Below is a small trained network, with its code and all its weights. Each question gives an input and a target symbol and asks what happens when units are switched off, that is, made to give their printed mean instead of their output.

import numpy as np


def w(rows, s, z=0):
    codes = np.array(rows[::2]) - 128.0
    scale = np.full(codes.shape[1], s)
    scale[-1] = z or s
    return codes * scale


def norm(h):
    return h / np.sqrt((h * h).mean(-1, keepdims=True) + 1e-5)


def softmax(a):
    e = np.exp(a - a.max(-1, keepdims=True))
    return e / e.sum(-1, keepdims=True)


def log_softmax(a):
    a = a - a.max(-1, keepdims=True)
    return a - np.log(np.exp(a).sum(-1, keepdims=True))


def net(x, mask):
    ids = ['ΔΘΛΞαζητ'.index(c) for c in x.split()]
    T = len(ids)
    res = E[ids] + P[:T]
    u = 0
    for l in range(2):
        r = norm(res)
        for j in range(3):
            rows = slice(2 * j, 2 * j + 2)
            q, k, v = (r @ M[l][rows].T for M in (Q, K, V))
            z = softmax(np.where(np.tri(T) > 0, q @ k.T / 2**0.5, -1e9)) @ v
            o = O[l][rows]
            res = res + np.where(mask[u + j], z, o[:, -1]) @ o[:, :-1]
        u += 3
    return log_softmax(norm(res)[-1] @ U[:, :-1].T + U[:, -1])


Q, K, V, O = {}, {}, {}, {}
E = w([
[111,153,161,130],'Δ',
[103,92,210,220],'Θ',
[80,144,147,238],'Λ',
[112,80,165,244],'Ξ',
[105,179,64,233],'α',
[149,73,103,29],'ζ',
[70,104,72,254],'η',
[133,141,91,134],'τ',
],0.0055)
P = w([
[173,141,127,125],'0',
[117,62,3,141],'1',
[77,20,138,126],'2',
[73,18,110,131],'3',
[96,17,165,133],'4',
[119,9,140,123],'5',
[140,1,136,130],'6',
],0.0075)
Q[0] = w([
[200,102,148,99],'0.h1',
[58,103,2,239],'0.h1',
[136,182,143,116],'0.h2',
[130,128,177,238],'0.h2',
[42,75,136,183],'0.h3',
[123,141,130,153],'0.h3',
],0.008)
K[0] = w([
[130,58,255,98],'0.h1',
[214,232,110,103],'0.h1',
[89,108,213,209],'0.h2',
[164,208,250,83],'0.h2',
[184,173,7,218],'0.h3',
[108,119,94,132],'0.h3',
],0.0045)
V[0] = w([
[107,39,205,117],'0.h1',
[106,76,154,132],'0.h1',
[3,129,65,218],'0.h2',
[203,172,28,93],'0.h2',
[113,123,27,179],'0.h3',
[117,231,249,124],'0.h3',
],0.0068)
O[0] = w([
[126,93,3,114,156],'0.h1',
[104,111,97,120,147],'0.h1',
[30,137,192,53,132],'0.h2',
[169,138,175,179,150],'0.h2',
[164,110,178,60,191],'0.h3',
[13,181,110,168,2],'0.h3',
],0.007,0.0067)
Q[1] = w([
[167,102,128,8],'1.h1',
[141,87,97,35],'1.h1',
[97,195,158,158],'1.h2',
[52,238,132,191],'1.h2',
[148,111,108,130],'1.h3',
[46,172,188,168],'1.h3',
],0.014)
K[1] = w([
[144,247,137,138],'1.h1',
[162,234,184,126],'1.h1',
[141,42,88,49],'1.h2',
[135,66,144,48],'1.h2',
[109,134,132,156],'1.h3',
[151,100,148,51],'1.h3',
],0.013)
V[1] = w([
[188,131,154,183],'1.h1',
[153,73,203,92],'1.h1',
[113,193,106,212],'1.h2',
[167,240,254,90],'1.h2',
[63,154,55,104],'1.h3',
[148,211,153,215],'1.h3',
],0.0094)
O[1] = w([
[126,145,156,174,253],'1.h1',
[136,243,142,110,154],'1.h1',
[63,115,151,160,227],'1.h2',
[154,82,245,105,155],'1.h2',
[111,146,126,77,19],'1.h3',
[76,104,171,148,202],'1.h3',
],0.012,0.0052)
U = w([
[109,161,156,120,84],'Δ',
[238,48,66,186,50],'Θ',
[90,55,52,88,100],'Λ',
[2,85,136,206,75],'Ξ',
[171,182,141,51,88],'α',
[118,56,113,63,141],'ζ',
[111,195,148,184,255],'η',
[99,226,61,95,122],'τ',
],0.0079,0.0098)

Each question gives the input, a string of symbols that net reads in full, and the target symbol t.
The units are the heads (2 rows each of Q, K, V and O). Each row of codes is followed by its name. A weight is (code - 128) times the scale printed after its matrix; where a second scale follows, it is the last column's (O and U).
mask holds one flag per head, layer by layer. A switched-off head (its flag False) gives its mean, the last column of its rows in O, instead of its output. The means were averaged over made-up inputs and are rounded, as every weight is.
A unit's drop is (log p(t) with every unit on - log p(t) with that unit switched off) / (log p(t) with every unit on - log p(t) with every unit switched off).
The circuit of an input: a set's keep is (log p(t) with only the set's units on - log p(t) with every unit switched off) / (log p(t) with every unit on - log p(t) with every unit switched off). Starting from all 6 units, units are removed one at a time, each time the one whose removal leaves the highest keep (on an exact tie, the one counted first), for as long as the keep stays at least 0.8.
units of the circuit, in order: the units of the circuit, biggest drop first
unit that matters most: the unit with the biggest drop
heads that matter: for each layer, one digit per head in row order, 1 if its drop is at least 0.15 and else 0, layers parted by /
drop of u: that unit's drop, to one decimal
input Λ ζ Δ Λ, target ζ: heads that matter : 011 / 101
input ζ Ξ ζ ζ τ, target Θ: heads that matter : 011 / 010
input Ξ ζ η Ξ ζ α Θ, target τ: units of the circuit, in order : (0.h2, 1.h2, 1.h1)
input ζ η Δ Θ, target Θ: units of the circuit, in order : (0.h3, 1.h2)
input Θ ζ ζ η ζ, target Λ: units of the circuit, in order : (0.h3, 1.h1, 1.h2, 0.h2)
input ζ ζ Δ, target Θ: heads that matter : 010 / 010
input Ξ Ξ α, target τ: heads that matter : 010 / 010
input ζ ζ ζ, target Θ: units of the circuit, in order : (0.h2, 1.h2)
input ζ ζ Λ Θ Δ, target Θ: units of the circuit, in order : (1.h2)
input Ξ Ξ ζ τ ζ ζ, target τ: heads that matter : 010 / 010
input Θ Δ τ α, target Λ: units of the circuit, in order : (0.h3, 1.h1, 0.h2, 1.h2)
input Θ Λ ζ τ, target Λ: units of the circuit, in order : (0.h3, 1.h1, 1.h2, 0.h2)
input Θ Ξ η Θ ζ η η, target Λ: units of the circuit, in order : (0.h3, 1.h1, 0.h2, 1.h2)
input η Λ τ Λ Δ, target α: heads that matter : 010 / 100
input ζ η ζ ζ Λ, target Θ: unit that matters most : 0.h3
input Δ Ξ ζ ζ ζ ζ, target Ξ: heads that matter : 011 / 011
input Δ Λ τ Ξ ζ τ τ, target Ξ: units of the circuit, in order : (0.h3, 1.h2)
input ζ Δ τ, target Θ: units of the circuit, in order : (0.h2, 1.h2)
input ζ Δ Δ ζ, target Θ: drop of 0.h2 : 0.5
input η η Ξ Λ Θ α, target α: drop of 0.h2 : 0.2
